Here is a tiny trained network, its code and every weight. The questions are about switching its units off for an input and a target symbol, where a switched-off unit gives its printed mean instead of its output.

import numpy as np


def w(rows, s, z=0):
    codes = np.array(rows[::2]) - 128.0
    scale = np.full(codes.shape[1], s)
    scale[-1] = z or s
    return codes * scale


def f(y):
    return y / 2 * (1 + np.tanh(0.7978845608 * (y + 0.044715 * y**3)))


def softmax(a):
    e = np.exp(a - a.max(-1, keepdims=True))
    return e / e.sum(-1, keepdims=True)


def log_softmax(a):
    a = a - a.max(-1, keepdims=True)
    return a - np.log(np.exp(a).sum(-1, keepdims=True))


def net(x, mask):
    ids = ['ΔΘΛΠΦαβγεζητ'.index(c) for c in x.split()]
    T = len(ids)
    res = E[ids] + P[:T]
    r = res
    for j in range(2):
        rows = slice(3 * j, 3 * j + 3)
        q, k, v = (r @ M[0][rows].T for M in (Q, K, V))
        z = softmax(np.where(np.tri(T) > 0, q @ k.T / 3**0.5, -1e9)) @ v
        o = O[0][rows]
        res = res + np.where(mask[j], z, o[:, -1]) @ o[:, :-1]
    y = f(res @ A[0][:, :-1].T + A[0][:, -1])
    res = res + np.where(mask[2:6], y, B[0][:, -1]) @ B[0][:, :-1]
    return log_softmax(res[-1] @ U[:, :-1].T + U[:, -1])


Q, K, V, O, A, B = {}, {}, {}, {}, {}, {}
E = w([
[131,94,79,116,73],'Δ',
[113,143,166,164,93],'Θ',
[156,175,86,138,103],'Λ',
[130,124,70,173,254],'Π',
[90,105,138,135,112],'Φ',
[144,90,156,145,96],'α',
[101,159,120,157,90],'β',
[109,153,159,152,153],'γ',
[188,103,96,185,236],'ε',
[181,49,81,155,218],'ζ',
[150,60,128,116,82],'η',
[99,125,99,119,91],'τ',
],0.0083)
P = w([
[95,152,175,70,163],'0',
[38,89,95,254,130],'1',
[208,137,90,217,122],'2',
[76,115,123,205,149],'3',
[42,242,8,56,118],'4',
[47,30,12,75,83],'5',
],0.0056)
Q[0] = w([
[105,155,124,117,118],'head 1',
[102,143,116,166,72],'head 1',
[121,115,86,183,153],'head 1',
[99,46,90,159,138],'head 2',
[140,98,123,177,116],'head 2',
[163,114,103,253,182],'head 2',
],0.041)
K[0] = w([
[106,138,137,149,129],'head 1',
[82,114,130,121,81],'head 1',
[124,147,188,86,136],'head 1',
[222,152,163,90,128],'head 2',
[144,172,146,85,136],'head 2',
[144,151,185,1,179],'head 2',
],0.041)
V[0] = w([
[43,102,143,115,197],'head 1',
[143,103,150,117,111],'head 1',
[34,112,168,127,64],'head 1',
[160,99,253,180,119],'head 2',
[154,94,147,138,214],'head 2',
[114,218,150,172,143],'head 2',
],0.029)
O[0] = w([
[177,112,128,3,93,237],'head 1',
[127,165,102,127,115,100],'head 1',
[237,123,90,154,111,254],'head 1',
[112,249,219,55,192,86],'head 2',
[145,225,61,128,123,143],'head 2',
[94,164,202,232,98,171],'head 2',
],0.019,0.0082)
A[0] = w([
[148,143,167,125,39,32],'neuron 1',
[153,188,151,134,191,107],'neuron 2',
[179,123,224,132,148,106],'neuron 3',
[147,86,94,114,248,2],'neuron 4',
],0.017,0.0049)
B[0] = w([
[22,192,153,165,109,246],'neuron 1',
[200,107,225,168,183,194],'neuron 2',
[79,57,32,55,131,236],'neuron 3',
[5,161,62,161,197,161],'neuron 4',
],0.015,0.014)
U = w([
[200,147,77,84,152,73],'Δ',
[154,166,173,191,174,139],'Θ',
[224,24,150,114,13,231],'Λ',
[50,208,238,131,128,142],'Π',
[71,95,211,98,150,158],'Φ',
[170,62,63,175,174,46],'α',
[92,216,113,197,132,100],'β',
[67,104,217,253,130,127],'γ',
[113,175,107,109,176,84],'ε',
[212,91,148,105,155,131],'ζ',
[3,112,140,145,113,3],'η',
[147,173,155,1,51,199],'τ',
],0.0041,0.0048)

Each question gives the input, a string of symbols that net reads in full, and the target symbol t.
The units are the heads (3 rows each of Q, K, V and O) and the neurons (one row each of A and B). Each row of codes is followed by its name. A weight is (code - 128) times the scale printed after its matrix; where a second scale follows, it is the last column's (O, A, B and U).
mask holds one flag per unit, heads first, then neurons. A switched-off unit (its flag False) gives its mean, the last column of its rows in O or B, instead of its output. The means were averaged over made-up inputs and are rounded, as every weight is.
A unit's drop is (log p(t) with every unit on - log p(t) with that unit switched off) / (log p(t) with every unit on - log p(t) with every unit switched off).
The circuit of an input: a set's keep is (log p(t) with only the set's units on - log p(t) with every unit switched off) / (log p(t) with every unit on - log p(t) with every unit switched off). Starting from all 6 units, units are removed one at a time, each time the one whose removal leaves the highest keep (on an exact tie, the one counted first), for as long as the keep stays at least 0.8.
units of the circuit, in order: the units of the circuit, biggest drop first
unit that matters most: the unit with the biggest drop
k most important neurons: the k neurons with the biggest drops, biggest first
heads that matter: for each layer, one digit per head in row order, 1 if its drop is at least 0.15 and else 0, layers parted by /
input Π Λ Δ γ, target β: 2 most important neurons -> (neuron 3; neuron 2)
input β ε Π, target Λ: units of the circuit, in order -> (head 2; neuron 4; neuron 3)
input Π Δ Λ, target β: heads that matter -> 01
input Π τ τ β, target β: units of the circuit, in order -> (head 2; neuron 1)
input Π β α Θ, target β: units of the circuit, in order -> (head 2; neuron 1)
input β α Λ, target η: 2 most important neurons -> (neuron 1; neuron 3)
input Λ τ τ η Π Φ, target Λ: units of the circuit, in order -> (head 2; neuron 4)
input β ε Π Π Π, target Λ: units of the circuit, in order -> (head 2; neuron 4)
input Λ Π Θ β, target γ: units of the circuit, in order -> (head 2; head 1)
input τ Φ γ τ τ, target τ: units of the circuit, in order -> (head 2; neuron 2; neuron 4)
input τ β τ α Θ, target η: units of the circuit, in order -> (head 2; neuron 3; neuron 1)
input Θ β Π Π, target ζ: 2 most important neurons -> (neuron 2; neuron 3)
input β Π β, target η: 3 most important neurons -> (neuron 3; neuron 1; neuron 2)
input Λ τ ε τ, target γ: most important neuron -> (neuron 3)
input τ τ Π, target α: 2 most important neurons -> (neuron 4; neuron 1)
input τ ε β Θ τ τ, target η: 2 most important neurons -> (neuron 1; neuron 3)
input Λ γ Θ α, target γ: units of the circuit, in order -> (head 2; head 1)
input Π β τ, target β: most important neuron -> (neuron 3)
input τ ε Λ Θ Θ, target Θ: units of the circuit, in order -> (head 2; neuron 2; head 1)
input Π Π τ Π, target τ: unit that matters most -> head 1
input ε Φ β, target Θ: units of the circuit, in order -> (head 2; neuron 2)
input Φ Λ τ τ, target τ: units of the circuit, in order -> (head 2; head 1; neuron 2)
input γ τ Δ ε Δ τ, target α: units of the circuit, in order -> (head 2; neuron 4; neuron 1)
input Π β α Π Δ, target η: 3 most important neurons -> (neuron 1; neuron 3; neuron 2)
input α β Θ Π, target Θ: units of the circuit, in order -> (neuron 2; head 2)
input Δ β β Θ τ Π, target η: units of the circuit, in order -> (neuron 4; head 2)
input α τ Π τ τ Π, target Θ: most important neuron -> (neuron 2)
input η ζ τ, target ε: 2 most important neurons -> (neuron 4; neuron 1)
input ε β γ Φ, target Θ: 2 most important neurons -> (neuron 2; neuron 3)
input τ Π τ τ τ, target β: 3 most important neurons -> (neuron 3; neuron 1; neuron 2)
